Each row has a hidden value. The values are split into ranges, and the tier after each row names the range that its value falls in. Each part has its own value, ranges and names.
[  -9   -5 -121    2   -8  -51  -38   45   51 -274  105   10  -46  -31
  190 -155   57  101  150  -77  -81  230   97  -32  138 -122 -114 -248
   47   60  262   70  226   71  -51  146   -3  -14 -193] => (92)
[ 273  -72  -31  136  -30 -195  -18  107  -40  102  -23   48  332  121
 -104 -164  178   17   97 -142  -27   48 -124  -52 -343  107  304  -68
  242   24  106  -19 -277    3  101  257  107  107  -59] => (88)
[ 169  -46   25  -82  144  -14   83  146   -1  291  290   92  134   55
 -265   -2  104 -227  215  -83   96  264  -73   54  -61   16   84  209
  448  210   28  -46  -94  -54 -103 -153  304   34 -149] => (88)
[-137  125 -164   54   66 -234   31   19 -146   59   61  106 -118 -110
  -97   93   21 -109 -143  -48  -78   74   74   78   84 -214 -117   86
  -76  -41  -51 -109  240   24  -90  -78  -11  163  -55] => (81)
[ 185 -118  -22  137 -205 -103  -97 -228   80 -339   72  -96   62   28
   29  -66    1  217 -184  -64  -67  -25  -16 -206 -145   43  171   72
 -360 -211  154  153  177  -28   -5  184 -377   48  -95] => (95)
[ 284 -169  207  140 -119  104 -100 -159  122  -86 -111  -97   64  185
   -2  -57   78  129   43  -48   10 -215  -44  -76 -235  242  242   85
   25  -20    8  230  -94  -47   73  154 -139  -82   65] => (81)
[-179 -191   69 -107   32  -29  -86  224  -41  -67 -120  -11 -177  -61
  -15   36   29  -12  255  -29   25  108  144  307   -1   65 -195  -53
  382  -88  -42   26  147 -119   67  -15  219   69   22] => (83)
[ 140 -143   69  102  -28 -235  -30  265 -112  251    6   70  313   12
 -190 -152  229 -192  140  -28   31   75 -145  -69 -327   99  182  -69
  346   87  -47  -69 -275    2  125  167  252  129  -11] => (82)
[ 243  102   30  120   32  -90   47  -77  -24  291   90   14  193   72
 -200  -38  147 -177  -66   14   20  -80  -78 -154 -155   -3  211  185
  -56  156 -101  -26 -184   26  -73   13  -11   46   10] => (81)
[ 160  138    8  289   10 -106    2 -192  -22  131    5  125  106  178
  -91   19   74  -15 -167  -75  -81 -234 -118 -125 -137   -8  191  125
 -120   81  -27   49  -47  107  -73   99 -128   46    1] => (82)
[ 306 -204   46  -43  -29 -199  -60   34   57    3  205  -56  269  -23
 -224 -204  150  -73  123  -25  104  227   20  -87  -62   69  143   81
  286  105   62   82  -49  -40   67   36  189  -31 -114] => (92)
[ -32 -176  -57  -70 -128 -121 -116  203  -91 -168   78 -118  -39 -238
  113  -92  143    6   48  -13  -25  237   -3 -136 -128 -120  -35 -153
 -129 -184  159  -28  208  -85  127  166 -115  105 -111] => (86)
[  57  -61   82 -166  152  235  125  325  -72  379   27   19 -141    4
  -83  102  143 -265  329  -96   59  184  -36  198 -136   43   47  100
  517  174  -54  -80 -138 -131  -22 -192  306   19   -6] => (92)
[ 135 -161  -17 -185   75  -52   23  279   -8   98  270   -6   91 -107
 -111 -140  163 -186  305  -64   89  437   15   16   14  -46   -8  -30
  468  178  136  -26   15  -59   14  -68  330   -8 -192] => (82)
[ 268  -74  -34   54  -12 -179  -58   47   37  -47   17  -20  258   55
  -23 -256  177   43  160  -82   -2  122   27  -57  -92   38  156 -157
  245  120  146   67 -125   42   92  226  148  -21  -87] => (82)
[ 118 -250  122 -269   41  199  -44  194  116  -70   96 -155 -101  -51
   29  -97   98  -35  427  -25  117  309  140  142   52   95  -74  -31
  453  107  112  123   62 -152   37  -67  241 -121  -86] => (95)
[-250  211  -78  196   24 -228  -43   12 -141   91  -18  114  -22  -55
    9   32   67 -112 -124   87 -102 -132   -8  -74   -4 -197 -167  -73
 -306  -13  -89 -113  130  108 -112  135 -111  193    2] => (86)
[ -98 -157   65 -114  153   87    0  350 -121  195   53  119 -260  -71
  -19  117  107 -191  283 -151   22  229  -22  247    3  -52 -127   -1
  621   99   34  -20  165  -77   78 -177  351   -3  -63] => (88)
[  51  -55  188  289 -159    2 -203 -242  121 -266 -131  -44   13  146
  175 -112   51  184  -50   66  -72 -339  -18 -210  -77  109   13 -134
 -288  -16   35  263  104  106   22  311 -289  -79   52] => (95)
[ 203   92 -129  255  -62 -182    9  -34  -87   46  -10   82  201   95
   16  -77  137   55 -140 -156 -136  -60 -163 -186 -299  -48  295  -60
 -157  -37  138  -42 -115   77   22  266 -176  140  -75] => (88)
[ 100 -202  147 -300  118  215   22  162   74  138  177 -107 -156  -54
 -156   55   62 -174  349  -13  164  283  117  204   69   75  -75  229
  481  128  -29   66   73 -199  -42 -278  284  -87  -55] => (95)
[ 225  -11   52  268  -44 -156  -64 -274   30   -7  139  104  121  157
 -171   22   27   45 -222  -95  -34 -166 -129 -165 -111   28  204  247
 -107    0   26  138   94   65  -43   50 -168    8  -61] => (88)
[ 236  -39   20  200 -104 -191  -72  -24  -12    9   57    0  265   32
  -22 -202  189  -25  -47  -15  -38  -29 -115 -288 -201    5  208  -98
  -91   75   79   57 -101   89   67  255  -79   26  -59] => (92)
[-217  -11   61   62   13   30  -91   93 -162   76 -123   24 -350 -121
   91  193   73  -77  -58  -15  -66 -141   -7   65  -49 -133 -145   31
  -97 -129  -90  -10  287  -47   69  -27 -109   70   82] => (86)
[  51   44  172  119  -34  301  -52 -236   93  -31   12  -61 -261  112
  130  147    0   46  -62   10  -38 -259  -48 -130  -31   16   22  172
 -315    8   -3  184  189  -14 -119  -19 -343  -92   32] => (83)
[-107  181 -191  -25  143 -247   -1  117 -148  117  -77   35  -63 -135
  -14  -35  116 -108   40  -14  -58   92  187  161  128 -240 -157 -110
   67   62  -43 -141  102   32   -3   35  155  111    2] => (83)
[ 174  -16 -191    8  -69 -261  -74  -14  -18 -224  -54 -113  124  -90
   69 -208  121  151   -9  -82  -70  144  145  -34  -44  -95   92 -174
  -97  -95  169    8   60   -7  103  253  -78   63  -75] => (95)
[ 212   37  171  165  -19  -28  -76 -291  119   75   72  -39  147  157
 -167  -40   56  -30  -67   98   55 -245  -12 -159  -48   99  109  232
 -169  118 -117  158  -52   32 -105   51 -122  -57   45] => (83)
[-242   11  120  262   48   36 -104 -111  -62  -71 -123  216 -408   97
   98  230  -50   37 -111 -102 -126 -293  -18  138  118  -61 -198   47
   68  -20  -57  162  423  100  -19  -65  -78  -32   50] => (82)
[ 134  -44   51   22 -110  175  -94    4   19 -100   19 -169  -97  -69
  259  -71  165   61   46   -5  -47  -10  -65 -270 -153  -73   94 -123
 -313  -43  178   92  100  -33   65  204 -299  -52  -48] => (86)
[ 257 -168   70 -139   19   85   79  141   85  133  270  -40  185   63
 -206  -78  100 -133  274  -61  115  303  -63  -13 -165  142  175  173
  362  126   82   16 -166 -123  -90  -78  192   22 -158] => (92)
[ -15   48   96  164 -131   89  -60  -41   32  -15  162  -42   63   15
  132  -52  105  -53  -26  121  -44  -88 -180 -398 -187  -38   27  -55
 -479   12   79   39   30   54 -137  215 -340   69  -87] => (86)
[ -24  121  -93  315  -67 -272  -95 -112  -99 -109  -51  112    5  -17
  116  -74  103   42 -237  -42 -166 -161  -40 -204   -9 -184    1 -171
 -296   -7   64   37  201  185   30  237 -210   65  -32] => (92)
[ 154 -243  114   -8   19 -226  -84  189  -43  136   61   36  191  -26
 -244 -135  174 -156  181  -33   98  145   -8   58 -110   97   65   29
  520  105  -50   42  -74  -37  151   16  356    7  -23] => (82)
[  13   20 -103   55  -78 -212 -113   17   -1 -207   73  -72  111 -118
  136 -225  131   47   25   53  -58  126   73 -203   31 -151  -74 -257
 -235    4  162   18  135   75   11  275 -113   46 -120] => (83)
[ -22  -50 -102 -142  121  -93    2  128  -37  -34  189   46 -159 -138
  -45  -16   58  -98  141  -95   13  334  145  142  240 -183 -175    6
  326  105  107    3  306  -16  -23 -158  227  -23 -158] => (92)
[ -69  -35 -146   15   31 -277  -96   -1  -20 -278 -177   22  -68  -22
   29  -90    3  180   75 -109  -78   71  268  295  146  -50 -142 -156
  221  -95   67   51  217    7   74  126  131   57  -19] => (81)
[  93 -104   65 -111   15 -138  -62  102  118    3  205  -79  332   21
 -180 -242  112  -79  335  128  138  232   78  -23  -26  101  -49  -22
  221  132   35   16 -150  -49  -91  129  244   51 -123] => (86)
[ -27  -49  212  184 -147  255  -74 -218  173 -205   62  -33  -83  205
  120   68  -64  133    8   56  -40 -232 -112 -181 -148  171   14   96
 -349  -75   53  209  109   -6 -199  129 -383    5  -38] => (83)
[ 315 -112  110   13  -54  -79  -26 -153  127   41  192  -91  271   98
 -276 -100   65  -39   30   38  111   33   -8 -119 -135  159  204  275
   20   56  -37  105 -126  -73  -77   10  -10    3  -52] => (95)
[  75    1 -126  -87   58 -212  -85   54   17 -139  -69  -89   74  -69
   29 -208  115   78  193  -23   -2  168  250  143  119  -80  -84 -190
  181   45   95   17   53   -9   68  167  173    2  -45] => (83)

Part 2:
[   2  -57  135  -94  115   61  213  140 -168  -37   17   16   96   86
  181  -75  -61   80   75   17   64   32 -132  -16  116   78  152   36
   25    4  -63  -25  -35   74    2  -19  -80  -99  -68] => <67>
[-309 -108 -215   18 -172  -77  -46 -300  118  -57  -16 -251   17  -34
   19 -278  -85 -101  354  -43 -150   18  -37  111   19  -58   41  -46
  -53  136   64  -69   70   -3   51  -84  197 -134   44] => <66>
[  23 -265   33 -227   91 -326  121  319 -140  159 -357  102   62   61
  112  186  -30  321 -216  -24  128  101 -161   34    2 -133  183   47
 -142 -112 -392 -338  144  -69  -32   86 -201  114   90] => <79>
[-231  -15  -17  -42    3    1  -15 -230   49  -33   74 -212   19  -18
   12 -234  -87  -85  340    9  -37   62 -162   37  108    9  126    4
   15  130   76   67  -41   27   43  -59  146 -129   65] => <66>
[   2 -186  218  -35   -7  -60  125  162 -298   45 -380  166   17  287
  195  230  -60  184   99  -74  -25   42 -131  282   93 -192  166 -228
 -207  -27 -213 -284   31  -59  -45   57 -256   61  106] => <80>
[  53  139 -121  -74  -66 -163  148  -17  -74  161  -28   36  -61  -26
   17   40   27  267 -439  115  201  -21  -27 -173   78   71   85  244
 -169 -212  -75   71   -6  -23    9  -10 -136   -3  -79] => <66>
[-100  -19  171 -127   76   52  148   54 -111   -7  -60   33   29  202
  126   11  -87   69  180   26   81   62 -254  111  128   68  185  -69
  -17  -31  -61    3  -70   71    5   46  -99  -59   44] => <80>
[ -75    3  236  -97  179   28 -174 -159   64   50   44 -266   38  -49
  -71  -62 -121 -134  460   25   26  169 -268    0  103  -36   73   57
  160  125  118  183 -250  178   54  154  110  -14  287] => <80>
[ -37  145 -111  120 -570  210   87 -333 -332  -63  -73  152 -175  465
  147  134   17   83 -106   33  -33 -191  218   78  -10   23 -225 -203
 -306 -186  112   78   31  306   91   -9 -182 -206  102] => <86>
[-386  -93 -211  -33 -225 -136  -81 -358  231  -66  -57 -314   -8   80
   -2 -335 -129 -130  331  -68 -120   17  -15  119   16  -33  -50  -38
 -145  109   52  -78   64  -43   35   -1  134 -101   30] => <80>
[ 284 -164  137 -109   22   77  -24  -29  151 -142   84 -427  100   35
  -87 -270   58   14  126   33  -93  135  252 -328  -12  -15 -133   91
  158  101  121   51  -88  200    5  101  -42   37    1] => <72>
[-392 -219 -422   66 -418  -90 -124 -380  213  -80 -153 -273  -23  -18
    9 -210  -43 -119  490 -145 -280  -32   23  195  -86 -147 -127 -147
  -89  126   42 -196  169   64   72  -25  249 -133  148] => <86>
[  38   56   52  299 -219  418  145 -203 -347 -107  -36  127  -70   95
  169  146  100   20  471  -50 -249  -98  -58  241  175 -128  124 -314
  -12   87  210   64  -81  108   28 -180   26 -171   60] => <67>
[ 225 -347   53 -286  121 -168  115  476  147   61 -305  -68  189   70
   31  206  -53  215   20   57   34  200 -110   38 -197   32   53   35
  238 -206 -198 -241  -38  305    1  363 -148  212  122] => <80>
[ 325  125 -267  -30 -134 -241  132   62   88  281 -198   31 -130 -194
 -157  287  215  496 -644  154  157   16   36 -244   10  -35   84  295
 -126 -372  -84   41  -17  -75  -30   73 -199  227  -61] => <69>
[ 166  -71  239 -166  155   62  -35   30   78  -25   53 -266  101   67
  -71  -64  -71  -19  225  119   26  188  -64 -106  -11   63   42   54
  239    8  115  145 -219  307   43  201  -10   44  158] => <66>
[ -99   53 -154  309 -369  333  121 -305 -258  -78  -86  133 -111   90
  128  155   85   27  458  -26 -281 -118  -69  343   95 -119  136 -358
  -52   26  208   25   -4  113   56 -197  102 -180   86] => <81>
[ -16   78  -19  -11  -58   51  232  -15 -282  -21  117   69    6   47
  211 -145    6  131 -213    9  122 -101   34 -200  162   88   38  153
 -164  -21  -58   36   63    8   19 -171  -92 -216 -161] => <72>
[-202  -76 -153   38 -133  -11   52 -214   92 -138   98 -295   73  -44
  128 -448  -69 -125  206 -116 -110  -56  136 -111   85   11 -130  123
 -103  170   72  -54   58  -47   12  -92   98 -190 -165] => <72>
[-271  -56  -84  130    1 -105 -321 -399   95  143 -104 -275  -48 -352
 -127   -9  -52 -146  646  -90 -178  112 -302  183  108 -309  134  -13
   44  248  115   34 -110  -53   64  -25  342  -20  381] => <83>
[  31  -88  255   47  -69  126  148   43 -381  -21 -264  188  -14  356
  191  224  -42  129  195  -10  -74   12  -97  315  111 -141  191 -327
 -155  -15  -59 -142  -29   45  -12  -14 -214  -17  110] => <69>
[ 180 -105  122 -270   50    8   76   91  144  -36   -8 -207   56  192
 -106  -35    7  153   13  172   70  186  -33 -136  -59  128   93   -2
  181 -122   12   74  -88  275   26  175 -101   85   82] => <83>
[ 140   65 -186  -97  -19 -319  115   86  -92  289 -161   94  -80 -182
  -47  206  102  425 -592  122  227   20  -72 -205   51  -54  174  297
 -179 -254 -210  -31   62 -106   -2  -21 -140  104   -4] => <66>
[ -52   24  -16  -99  -27   48  154  -94   45  -95  147 -186   41   85
   64 -300  -28   27   12   47   47   11   23 -169  101  147   24  113
  -17   12   55   88  -18   55   14  -45  -21 -126 -148] => <67>
[ -10  -32  100 -237   65   17  128   51   61  -28   35 -109   47  183
    3  -78  -55   97   67  123  115  119 -162  -58   28  169  139   15
  101  -90  -18   80  -68  194   29   99  -66  -23   34] => <83>
[ -97  -55  105 -169   15  -90  156   62 -226   54 -129  110  -23  216
  133   46  -32  208  -95   14  147   29 -186   16  134   -9  189  -33
 -187  -55 -223 -104   81  -35   -4  -40 -170  -59   47] => <79>
[-252   61   29  -71  -43  114  101 -184  -49  -48   68  -37  -34  146
   80 -117  -61  -10  305   22   34   18 -267   89  159   96  170  -85
  -25   35   37  105  -39   62   41  -66   50 -169   51] => <80>
[-143  110  -93  -28 -141   16  142 -177  -37  -38  105  -81   -9  119
  107 -221  -76   12  -65   52   70  -59   23  -66   86  146   -9  105
 -128  -55   68   99  -17   63   39  -49  -28 -168 -125] => <81>
[  82 -136  166 -119  198   43  154  254  -46  -29  -13  -77  183    0
  160  -53 -107   12  188    9   32   92 -133  -13   30   83   78   97
  180    1  -27  -38 -123  192    9  137  -43  -27  -15] => <67>
[  83  287 -190   92 -254 -131   47 -206  190  160 -100 -116 -115    0
  -43   26   -7  131 -393   55  107  -87  142 -104   49   72 -220  307
 -256 -297  151  168 -198  -41  -19  210 -207  108 -151] => <83>
[-241   70  -77  -67 -202   69  139 -218  -47  -75   51  -26  -44  269
   91 -153  -79   15  105   69   32  -32  -82   88   67  146   82  -98
 -114  -59   51   71   24  111   54  -62  -12 -179  -26] => <83>
[  73   71  117   61 -127   -3  112 -104 -569   59  -37  184  -84  163
  192   58   31  210 -341   11  112 -106  130 -136  179 -138   58   21
 -355    4 -119  -29   97  -37   23 -225 -201 -174   19] => <72>
[ -89   45  145    5  142   99   -8 -101  -34   24   64 -128   49  -81
   44  -55 -100  -96  408   17   -6   82 -266   74  142    9  144   40
  130   91  128  151 -209  113   39   43  107  -80  124] => <66>
[-208  147  -49  -78 -173   16  133 -206  -89  -10   58    8  -68  252
   94 -119  -87   50  -68   83  126  -50  -79   15   97  160   51    9
 -182 -108   27  115   -9   81   48  -37  -74 -164  -39] => <83>
[-148 -106  102   32  190 -192 -414 -345  109  149  -44 -438   25 -382
 -187 -128 -102 -191  567  -64 -117  205 -213   10  106 -336   96  120
   90  329  105   61 -176  -40   54   39  308   35  407] => <66>
[ 105 -146   37 -158  130  -56  225  284  -72    9  -49   -7  136   -7
  140  -27  -25  175  -79   37   85   67  -83  -97   20   77  128  128
   83  -75 -139 -104   11  106   -3   49  -92  -13  -82] => <67>
[-125   12   76 -144  -19  -47  167   -7 -187   34  -73   92  -38  230
  117    5  -42  177  -77   44  142   16 -182   31  139   44  192  -39
 -176  -72 -147  -31   48  -20    4  -54 -146  -82   12] => <80>
[ -32  -11   10 -224   36  -70  180   72    4   33   -9  -20   14  134
   26  -39  -20  196 -114  119  159   80 -168  -74   55  144  190   59
   -4 -134 -105   24   13   77   14   25  -95  -22  -23] => <83>
[ -26  -30   55 -168   67 -102  175   97 -149   62  -51   47   25  105
   92   -6  -40  201 -155   84  152   54 -147  -41   89   59  212   63
  -78  -85 -152  -39   35   13    8  -31 -113  -42  -15] => <66>
[ -60  -56   28 -230   41  -74  179  109  -32   32  -54   14   19  149
   65  -10  -25  198  -71   74  152   73 -200  -44   66  108  182   33
  -25 -114 -159  -36   38   65    8   30 -109  -28    1] => <80>
[-110  129  -13  -14 -191   23  132 -192 -275   12   26   87  -77  244
  122  -36  -55  102 -163   91  105  -70    7    7   95   67   73  -22
 -230  -91    6   78   25   83   54 -108 -104 -176   -7] => <66>
[ 213  249 -282   45 -162 -367  -16  -60  -39  434 -232  105 -190 -299
 -118  381  136  434 -755   96  258  -55   -7 -243   50 -121  -31  446
 -298 -376 -114   83  -63 -118    1  107 -187  186   60] => <80>
[-247   54   -1  -60 -111  169  153 -177  -89  -86   73   -3  -50  189
  129 -124  -17   15  281  -24   21  -35 -225   46  181  100  106  -96
  -66   34   11   80    8   61   31  -89   11 -207   11] => <86>
[-331 -141 -108  -20  -35 -193 -279 -395  226   42  -69 -408  -12 -182
 -136 -249  -86 -149  523  -84 -146  130 -163   77   65 -219   62    2
  -24  256   48  -41   -4  -84   46  -15  275  -30  258] => <80>
